Below is a small trained network, with its code and all its weights. Each question gives an input and a class and asks what happens when units are switched off, that is, made to give their printed mean instead of their output.

import numpy as np


def w(rows, s, z=0):
    codes = np.array(rows[::2]) - 128.0
    scale = np.full(codes.shape[1], s)
    scale[-1] = z or s
    return codes * scale


def f(y):
    return y / 2 * (1 + np.tanh(0.7978845608 * (y + 0.044715 * y**3)))


def log_softmax(a):
    a = a - a.max(-1, keepdims=True)
    return a - np.log(np.exp(a).sum(-1, keepdims=True))


def net(x, mask):
    res = np.array(x, float).reshape(1, 6) / 4 @ E
    y = f(res @ A[0][:, :-1].T + A[0][:, -1])
    res = res + np.where(mask, y, B[0][:, -1]) @ B[0][:, :-1]
    return log_softmax(res[-1] @ U[:, :-1].T + U[:, -1])


A, B = {}, {}
E = w([
[80,78,126,164,58,117,221,42,134,46,164,184],'x0',
[63,175,24,145,156,162,139,187,162,135,152,187],'x1',
[127,80,82,160,142,124,99,138,7,145,192,105],'x2',
[123,124,116,138,146,122,176,92,133,178,104,125],'x3',
[33,74,147,83,54,139,81,139,175,184,136,85],'x4',
[123,122,105,39,119,26,183,178,69,100,109,149],'x5',
],0.012)
A[0] = w([
[84,105,103,152,113,153,100,104,21,165,195,104,82],'neuron 0',
[49,106,127,107,59,140,95,132,153,179,144,78,24],'neuron 1',
[112,72,192,73,81,111,100,65,100,153,85,57,120],'neuron 2',
[55,106,153,168,93,112,185,58,125,62,178,168,90],'neuron 3',
[113,181,195,127,104,156,119,119,204,107,55,167,49],'neuron 4',
[142,101,101,164,139,122,114,120,69,140,190,104,59],'neuron 5',
[138,191,166,87,93,131,145,142,183,106,65,171,151],'neuron 6',
[175,171,104,165,168,169,150,126,118,76,137,129,5],'neuron 7',
[96,138,74,31,91,36,149,169,84,135,118,149,31],'neuron 8',
[169,187,96,172,167,152,168,157,119,127,148,181,92],'neuron 9',
[214,130,155,158,143,105,120,106,92,97,85,139,94],'neuron 10',
[128,172,146,89,184,135,68,165,84,197,48,104,2],'neuron 11',
[162,119,192,162,115,155,119,84,120,117,125,62,117],'neuron 12',
[99,147,126,210,135,252,85,87,150,145,163,114,4],'neuron 13',
[29,136,54,107,130,197,129,166,147,154,138,164,50],'neuron 14',
[135,147,160,109,199,150,100,174,131,159,110,130,90],'neuron 15',
],0.011,0.0024)
B[0] = w([
[254,182,103,95,143,100,132,108,161,198,114,113,202],'neuron 0',
[104,127,223,113,16,139,113,85,138,210,1,244,196],'neuron 1',
[112,149,135,43,146,240,141,165,119,67,157,125,211],'neuron 2',
[142,69,109,199,107,124,73,246,181,114,77,36,251],'neuron 3',
[231,155,57,93,132,62,107,90,145,170,142,122,214],'neuron 4',
[195,101,54,50,114,69,56,133,136,209,173,153,182],'neuron 5',
[169,103,90,85,171,91,107,83,77,187,118,110,203],'neuron 6',
[99,154,164,150,65,140,142,126,148,192,88,177,190],'neuron 7',
[99,112,224,144,132,63,199,65,86,61,177,178,212],'neuron 8',
[107,181,167,92,78,191,104,117,143,119,102,119,205],'neuron 9',
[79,190,191,98,69,216,93,124,131,93,96,210,200],'neuron 10',
[121,60,111,219,154,117,108,193,148,95,69,96,210],'neuron 11',
[86,133,98,108,174,145,192,143,107,99,182,95,198],'neuron 12',
[65,117,198,170,162,37,246,49,61,50,200,138,223],'neuron 13',
[115,195,63,61,187,209,99,184,128,25,116,123,211],'neuron 14',
[119,78,127,207,97,117,131,143,121,141,137,85,186],'neuron 15',
],0.0094,0.018)
U = w([
[74,109,177,164,157,26,209,76,22,74,198,140,137],'0',
[123,28,102,234,121,131,90,217,150,118,102,49,71],'1',
[82,184,157,121,48,220,96,110,129,176,100,212,70],'2',
[225,156,54,62,175,58,100,87,110,199,165,105,71],'3',
[85,200,93,64,189,254,122,163,81,63,160,114,254],'4',
],0.0091,0.0051)

Each question gives the input, the list of numbers given to net, and the class t.
The units are the neurons (one row each of A and B). Each row of codes is followed by its name. A weight is (code - 128) times the scale printed after its matrix; where a second scale follows, it is the last column's (A, B and U).
mask holds one flag per neuron, in row order. A switched-off neuron (its flag False) gives its mean, the last column of its row in B, instead of its output. The means were averaged over made-up inputs and are rounded, as every weight is.
A unit's drop is (log p(t) with every unit on - log p(t) with that unit switched off) / (log p(t) with every unit on - log p(t) with every unit switched off).
unit that matters most: the unit with the biggest drop
k most important neurons: the k neurons with the biggest drops, biggest first
drop when u is switched off: that unit's drop, to one decimal
input [-5,-1,-8,6,4,2], class 3: 2 most important neurons : [neuron 4; neuron 3]
input [-6,6,-6,-5,-3,-7], class 0: unit that matters most : neuron 13
input [-7,-3,-8,-4,2,-4], class 3: 3 most important neurons : [neuron 4; neuron 3; neuron 6]
input [-1,-2,-6,-6,5,3], class 3: 2 most important neurons : [neuron 4; neuron 6]
input [5,7,7,3,4,-3], class 3: 2 most important neurons : [neuron 0; neuron 5]
input [6,-1,8,4,7,-4], class 3: 3 most important neurons : [neuron 0; neuron 5; neuron 10]
input [7,8,8,8,-3,-5], class 3: 3 most important neurons : [neuron 0; neuron 5; neuron 2]
input [4,-7,-8,7,-1,-5], class 3: 3 most important neurons : [neuron 4; neuron 6; neuron 14]
input [1,6,-8,-5,2,7], class 3: 3 most important neurons : [neuron 13; neuron 6; neuron 4]
input [3,-6,-5,0,-4,-2], class 4: 4 most important neurons : [neuron 10; neuron 1; neuron 12; neuron 0]
input [-5,-7,7,5,8,6], class 2: 2 most important neurons : [neuron 1; neuron 2]
input [5,7,-3,-6,-7,-6], class 2: 2 most important neurons : [neuron 7; neuron 9]
input [6,-8,-6,6,7,4], class 4: drop when neuron 12 is switched off : 0.2
input [-7,-5,7,-2,-3,1], class 1: unit that matters most : neuron 11
input [-4,3,-4,-7,-6,3], class 2: drop when neuron 1 is switched off : 0.0
input [-1,7,-2,4,-8,8], class 0: drop when neuron 0 is switched off : 0.1
